Here is a tiny trained network, its code and every weight. The questions are about switching its units off for an input and a target symbol, where a switched-off unit gives its printed mean instead of its output.

import numpy as np


def w(rows, s, z=0):
    codes = np.array(rows[::2]) - 128.0
    scale = np.full(codes.shape[1], s)
    scale[-1] = z or s
    return codes * scale


def norm(h):
    return h / np.sqrt((h * h).mean(-1, keepdims=True) + 1e-5)


def f(y):
    return np.maximum(y, 0)


def softmax(a):
    e = np.exp(a - a.max(-1, keepdims=True))
    return e / e.sum(-1, keepdims=True)


def log_softmax(a):
    a = a - a.max(-1, keepdims=True)
    return a - np.log(np.exp(a).sum(-1, keepdims=True))


def net(x, mask):
    ids = ['ΓΛαβημξτφψω'.index(c) for c in x.split()]
    T = len(ids)
    res = E[ids] + P[:T]
    r = norm(res)
    for j in range(2):
        rows = slice(2 * j, 2 * j + 2)
        q, k, v = (r @ M[0][rows].T for M in (Q, K, V))
        z = softmax(np.where(np.tri(T) > 0, q @ k.T / 2**0.5, -1e9)) @ v
        o = O[0][rows]
        res = res + np.where(mask[j], z, o[:, -1]) @ o[:, :-1]
    y = f(norm(res) @ A[0][:, :-1].T + A[0][:, -1])
    res = res + np.where(mask[2:10], y, B[0][:, -1]) @ B[0][:, :-1]
    return log_softmax(norm(res)[-1] @ U[:, :-1].T + U[:, -1])


Q, K, V, O, A, B = {}, {}, {}, {}, {}, {}
E = w([
[58,95,162,74],'Γ',
[59,159,158,85],'Λ',
[121,169,184,13],'α',
[58,127,163,95],'β',
[147,127,122,21],'η',
[91,154,171,80],'μ',
[135,137,156,4],'ξ',
[128,161,136,69],'τ',
[134,166,151,31],'φ',
[143,140,119,47],'ψ',
[110,182,165,55],'ω',
],0.004)
P = w([
[180,127,122,176],'0',
[96,1,190,21],'1',
[83,117,74,134],'2',
[64,16,200,42],'3',
[127,128,95,171],'4',
[172,21,179,156],'5',
[91,136,87,37],'6',
[124,57,197,64],'7',
],0.0074)
Q[0] = w([
[254,94,217,237],'head 0',
[76,215,36,142],'head 0',
[170,212,40,141],'head 1',
[203,80,198,61],'head 1',
],0.0076)
K[0] = w([
[9,97,67,23],'head 0',
[182,118,193,133],'head 0',
[181,199,145,89],'head 1',
[164,22,145,115],'head 1',
],0.011)
V[0] = w([
[123,128,196,37],'head 0',
[139,2,167,106],'head 0',
[164,113,121,146],'head 1',
[131,74,145,93],'head 1',
],0.013)
O[0] = w([
[205,20,143,158,139],'head 0',
[193,158,157,246,76],'head 0',
[77,131,121,122,122],'head 1',
[125,119,135,194,255],'head 1',
],0.012,0.0055)
A[0] = w([
[99,109,189,63,120],'neuron 0',
[47,183,57,55,215],'neuron 1',
[78,66,219,153,253],'neuron 2',
[148,108,132,64,192],'neuron 3',
[157,84,190,90,104],'neuron 4',
[213,29,176,145,213],'neuron 5',
[168,242,98,228,159],'neuron 6',
[179,254,70,127,189],'neuron 7',
],0.008,0.0034)
B[0] = w([
[114,91,54,120,189],'neuron 0',
[229,178,130,221,226],'neuron 1',
[184,164,63,112,248],'neuron 2',
[78,54,168,144,187],'neuron 3',
[159,158,157,193,179],'neuron 4',
[84,209,160,75,254],'neuron 5',
[13,2,143,84,164],'neuron 6',
[96,13,186,150,158],'neuron 7',
],0.0074,0.0081)
U = w([
[41,179,213,221,171],'Γ',
[22,183,81,53,72],'Λ',
[150,58,218,203,217],'α',
[157,226,88,195,174],'β',
[222,199,218,197,1],'η',
[164,110,38,60,80],'μ',
[191,149,141,246,169],'ξ',
[235,51,3,156,136],'τ',
[162,73,206,2,83],'φ',
[120,228,48,111,163],'ψ',
[18,22,159,102,164],'ω',
],0.01,0.0026)

Each question gives the input, a string of symbols that net reads in full, and the target symbol t.
The units are the heads (2 rows each of Q, K, V and O) and the neurons (one row each of A and B). Each row of codes is followed by its name. A weight is (code - 128) times the scale printed after its matrix; where a second scale follows, it is the last column's (O, A, B and U).
mask holds one flag per unit, heads first, then neurons. A switched-off unit (its flag False) gives its mean, the last column of its rows in O or B, instead of its output. The means were averaged over made-up inputs and are rounded, as every weight is.
A unit's drop is (log p(t) with every unit on - log p(t) with that unit switched off) / (log p(t) with every unit on - log p(t) with every unit switched off).
The circuit of an input: a set's keep is (log p(t) with only the set's units on - log p(t) with every unit switched off) / (log p(t) with every unit on - log p(t) with every unit switched off). Starting from all 10 units, units are removed one at a time, each time the one whose removal leaves the highest keep (on an exact tie, the one counted first), for as long as the keep stays at least 0.8.
circuit, biggest first: the units of the circuit, biggest drop first
k most important neurons: the k neurons with the biggest drops, biggest first
which heads matter: for each layer, one digit per head in row order, 1 if its drop is at least 0.15 and else 0, layers parted by /
input ξ β φ Γ α ω Γ, target η: which heads matter : 10
input β α α φ ω, target Γ: 2 most important neurons : (neuron 7; neuron 2)
input φ ω β α α, target τ: which heads matter : 10
input η φ φ μ φ β, target φ: circuit, biggest first : (head 0; neuron 5)
input Λ β α μ φ, target Λ: circuit, biggest first : (head 0)
input Γ Γ τ α η, target α: which heads matter : 10
input τ β ω ψ Λ Λ, target ω: 2 most important neurons : (neuron 1; neuron 3)
input η τ φ φ φ α, target φ: 3 most important neurons : (neuron 1; neuron 5; neuron 2)
input ω α φ μ τ ξ, target φ: 4 most important neurons : (neuron 1; neuron 5; neuron 2; neuron 6)
input Γ τ τ ξ α τ ξ, target α: circuit, biggest first : (head 0; neuron 6)
input β Γ φ η ξ α τ, target Γ: circuit, biggest first : (head 0; neuron 7; neuron 2)
input Λ ω α τ α η φ ψ, target α: which heads matter : 11
input η η β η φ α φ, target ω: which heads matter : 10
input μ η α, target β: 2 most important neurons : (neuron 1; neuron 5)
input φ μ φ ψ φ φ, target φ: 3 most important neurons : (neuron 1; neuron 5; neuron 2)
input φ η ξ ω β α Γ, target τ: circuit, biggest first : (neuron 5)
input β ω Γ Λ τ, target Γ: circuit, biggest first : (head 0; neuron 7)
input φ φ ψ φ η φ ψ, target τ: 2 most important neurons : (neuron 1; neuron 5)
input ω φ φ, target μ: circuit, biggest first : (head 0; neuron 1; neuron 5; head 1)
input ω β φ μ μ, target μ: circuit, biggest first : (head 1)
input ψ η η η, target ψ: 2 most important neurons : (neuron 2; neuron 1)
input ω Λ α, target μ: circuit, biggest first : (head 0; neuron 1; neuron 5)
input ψ τ ψ ψ ξ τ, target ψ: circuit, biggest first : (neuron 2; neuron 5)
input φ τ Λ φ η φ ξ, target τ: 2 most important neurons : (neuron 1; neuron 5)
input ξ φ ξ, target η: 2 most important neurons : (neuron 5; neuron 0)
input φ ω β, target τ: 2 most important neurons : (neuron 5; neuron 1)
input φ φ α η η β η, target τ: circuit, biggest first : (neuron 5)
input ξ β β ω ψ φ Λ, target η: circuit, biggest first : (head 0; neuron 5)
